Below are the code and all the weights of a small trained network. Each question names an input and a target symbol and asks about switching units off, where a switched-off unit gives its printed mean instead of its output.

import numpy as np


def w(rows, s, z=0):
    codes = np.array(rows[::2]) - 128.0
    scale = np.full(codes.shape[1], s)
    scale[-1] = z or s
    return codes * scale


def f(y):
    return np.maximum(y, 0)


def softmax(a):
    e = np.exp(a - a.max(-1, keepdims=True))
    return e / e.sum(-1, keepdims=True)


def log_softmax(a):
    a = a - a.max(-1, keepdims=True)
    return a - np.log(np.exp(a).sum(-1, keepdims=True))


def net(x, mask):
    ids = ['ΔΣΦαβζηπτψω'.index(c) for c in x.split()]
    T = len(ids)
    res = E[ids] + P[:T]
    q, k, v = (res @ M[0].T for M in (Q, K, V))
    z = softmax(np.where(np.tri(T) > 0, q @ k.T / 4**0.5, -1e9)) @ v
    res = res + np.where(mask[0], z, O[0][:, -1]) @ O[0][:, :-1]
    y = f(res @ A[0][:, :-1].T + A[0][:, -1])
    res = res + np.where(mask[1:9], y, B[0][:, -1]) @ B[0][:, :-1]
    return log_softmax(res[-1] @ U[:, :-1].T + U[:, -1])


Q, K, V, O, A, B = {}, {}, {}, {}, {}, {}
E = w([
[92,159,154,182,109,193],'Δ',
[90,75,143,220,136,121],'Σ',
[96,134,103,231,77,118],'Φ',
[86,215,142,188,77,83],'α',
[62,116,142,106,136,4],'β',
[60,170,159,173,63,107],'ζ',
[82,77,71,139,84,130],'η',
[131,146,54,62,160,7],'π',
[126,74,26,68,137,84],'τ',
[116,208,64,95,82,122],'ψ',
[129,216,29,169,23,2],'ω',
],0.014)
P = w([
[162,128,133,172,155,154],'0',
[61,175,86,168,215,166],'1',
[211,94,168,67,7,129],'2',
[115,141,117,86,56,150],'3',
[17,189,63,57,158,150],'4',
[237,169,209,117,86,142],'5',
],0.013)
Q[0] = w([
[252,86,193,109,88,135],'H0',
[99,211,136,125,214,150],'H0',
[155,168,183,120,118,146],'H0',
[125,117,80,137,55,136],'H0',
],0.028)
K[0] = w([
[188,107,185,251,244,150],'H0',
[134,86,18,154,60,112],'H0',
[93,88,124,210,127,141],'H0',
[74,181,212,83,130,161],'H0',
],0.022)
V[0] = w([
[168,248,109,146,97,105],'H0',
[94,57,77,172,96,82],'H0',
[114,124,127,130,93,249],'H0',
[31,116,252,143,112,80],'H0',
],0.017)
O[0] = w([
[220,243,62,123,142,111,245],'H0',
[152,79,117,195,162,51,200],'H0',
[165,95,138,143,191,250,143],'H0',
[123,183,234,179,237,100,114],'H0',
],0.013,0.011)
A[0] = w([
[249,91,160,133,96,135,133],'N0',
[179,107,104,168,125,140,176],'N1',
[195,101,178,93,63,125,254],'N2',
[48,108,128,112,179,150,151],'N3',
[219,131,154,112,87,113,62],'N4',
[198,99,206,114,89,92,96],'N5',
[205,99,163,110,77,78,100],'N6',
[56,132,98,152,189,124,1],'N7',
],0.018,0.0055)
B[0] = w([
[81,177,63,228,102,149,234],'N0',
[151,112,138,76,65,94,249],'N1',
[162,147,126,79,254,101,185],'N2',
[109,157,199,140,48,95,152],'N3',
[78,81,196,42,139,130,245],'N4',
[112,169,48,22,127,178,178],'N5',
[136,125,180,242,138,192,222],'N6',
[143,83,110,107,199,207,162],'N7',
],0.016,0.02)
U = w([
[118,143,118,133,79,198,121],'Δ',
[113,101,173,125,72,143,24],'Σ',
[222,56,88,118,131,127,250],'Φ',
[243,173,122,144,144,83,96],'α',
[90,83,148,131,158,54,253],'β',
[48,143,87,122,163,158,125],'ζ',
[90,35,161,85,96,167,66],'η',
[134,163,62,180,106,17,134],'π',
[3,51,84,106,89,80,106],'τ',
[160,104,91,45,86,157,7],'ψ',
[132,149,150,87,110,11,197],'ω',
],0.0045,0.0031)

Each question gives the input, a string of symbols that net reads in full, and the target symbol t.
The units are the heads (4 rows each of Q, K, V and O) and the neurons (one row each of A and B). Each row of codes is followed by its name. A weight is (code - 128) times the scale printed after its matrix; where a second scale follows, it is the last column's (O, A, B and U).
mask holds one flag per unit, heads first, then neurons. A switched-off unit (its flag False) gives its mean, the last column of its rows in O or B, instead of its output. The means were averaged over made-up inputs and are rounded, as every weight is.
A unit's drop is (log p(t) with every unit on - log p(t) with that unit switched off) / (log p(t) with every unit on - log p(t) with every unit switched off).
The circuit of an input: a set's keep is (log p(t) with only the set's units on - log p(t) with every unit switched off) / (log p(t) with every unit on - log p(t) with every unit switched off). Starting from all 9 units, units are removed one at a time, each time the one whose removal leaves the highest keep (on an exact tie, the one counted first), for as long as the keep stays at least 0.8.
circuit, biggest first: the units of the circuit, biggest drop first
unit that matters most: the unit with the biggest drop
top k neurons: the k neurons with the biggest drops, biggest first
drop of u: that unit's drop, to one decimal
input Φ τ β π τ Σ, target ζ: circuit, biggest first : [N5 N1 H0]
input ω Φ ω Δ Φ, target ω: top 2 neurons : [N4 N0]
input ω Φ ω Σ β ω, target Δ: unit that matters most : N0
input ω η Δ α τ ψ, target ζ: top 3 neurons : [N0 N2 N5]
input τ ω η, target ζ: top 2 neurons : [N2 N0]
input π π η, target ζ: top 3 neurons : [N2 N6 N5]
input Φ η Δ, target ζ: top 4 neurons : [N0 N2 N5 N4]
input β Σ ω β β, target ω: circuit, biggest first : [H0 N4]
input τ η Φ, target ζ: circuit, biggest first : [N0 N2]
input Φ Σ Φ ζ Φ π, target ζ: top 2 neurons : [N5 N1]
input π β Δ τ Σ, target τ: top 2 neurons : [N6 N2]
input α ω α α Σ ψ, target ζ: top 2 neurons : [N4 N0]
input ψ Σ τ Φ, target ψ: top 4 neurons : [N4 N1 N2 N6]
input α Φ β ψ α, target ψ: circuit, biggest first : [H0 N0]
input α τ ψ Δ Σ, target ψ: circuit, biggest first : [H0 N6]
input π Φ ω ω α ζ, target ζ: unit that matters most : N0
input τ Σ τ π ψ α, target ζ: top 2 neurons : [N5 N1]
input Δ Σ β Σ, target ζ: top 4 neurons : [N5 N7 N1 N4]
input Δ Φ ψ Φ, target ψ: top 4 neurons : [N4 N1 N6 N2]
input Φ Σ Φ α α, target α: top 2 neurons : [N4 N0]
input Δ Σ Φ Φ Σ, target Φ: top 3 neurons : [N7 N4 N0]
input η Φ τ ω, target Σ: top 4 neurons : [N4 N6 N1 N5]
input ψ Δ ψ Σ ζ, target ψ: circuit, biggest first : [H0 N0]
input Δ τ τ β π, target τ: circuit, biggest first : [H0]
input π ζ α Φ Φ, target α: circuit, biggest first : [H0 N4]
input Δ Δ τ τ Δ, target τ: drop of H0 : 1.3
input τ Φ ω ζ ψ, target ω: drop of N4 : 0.6
input ψ τ η τ ψ ζ, target ζ: unit that matters most : N1
input ω η ω Φ, target π: drop of N4 : 0.3
input π π τ Δ Φ, target τ: drop of N6 : 0.1
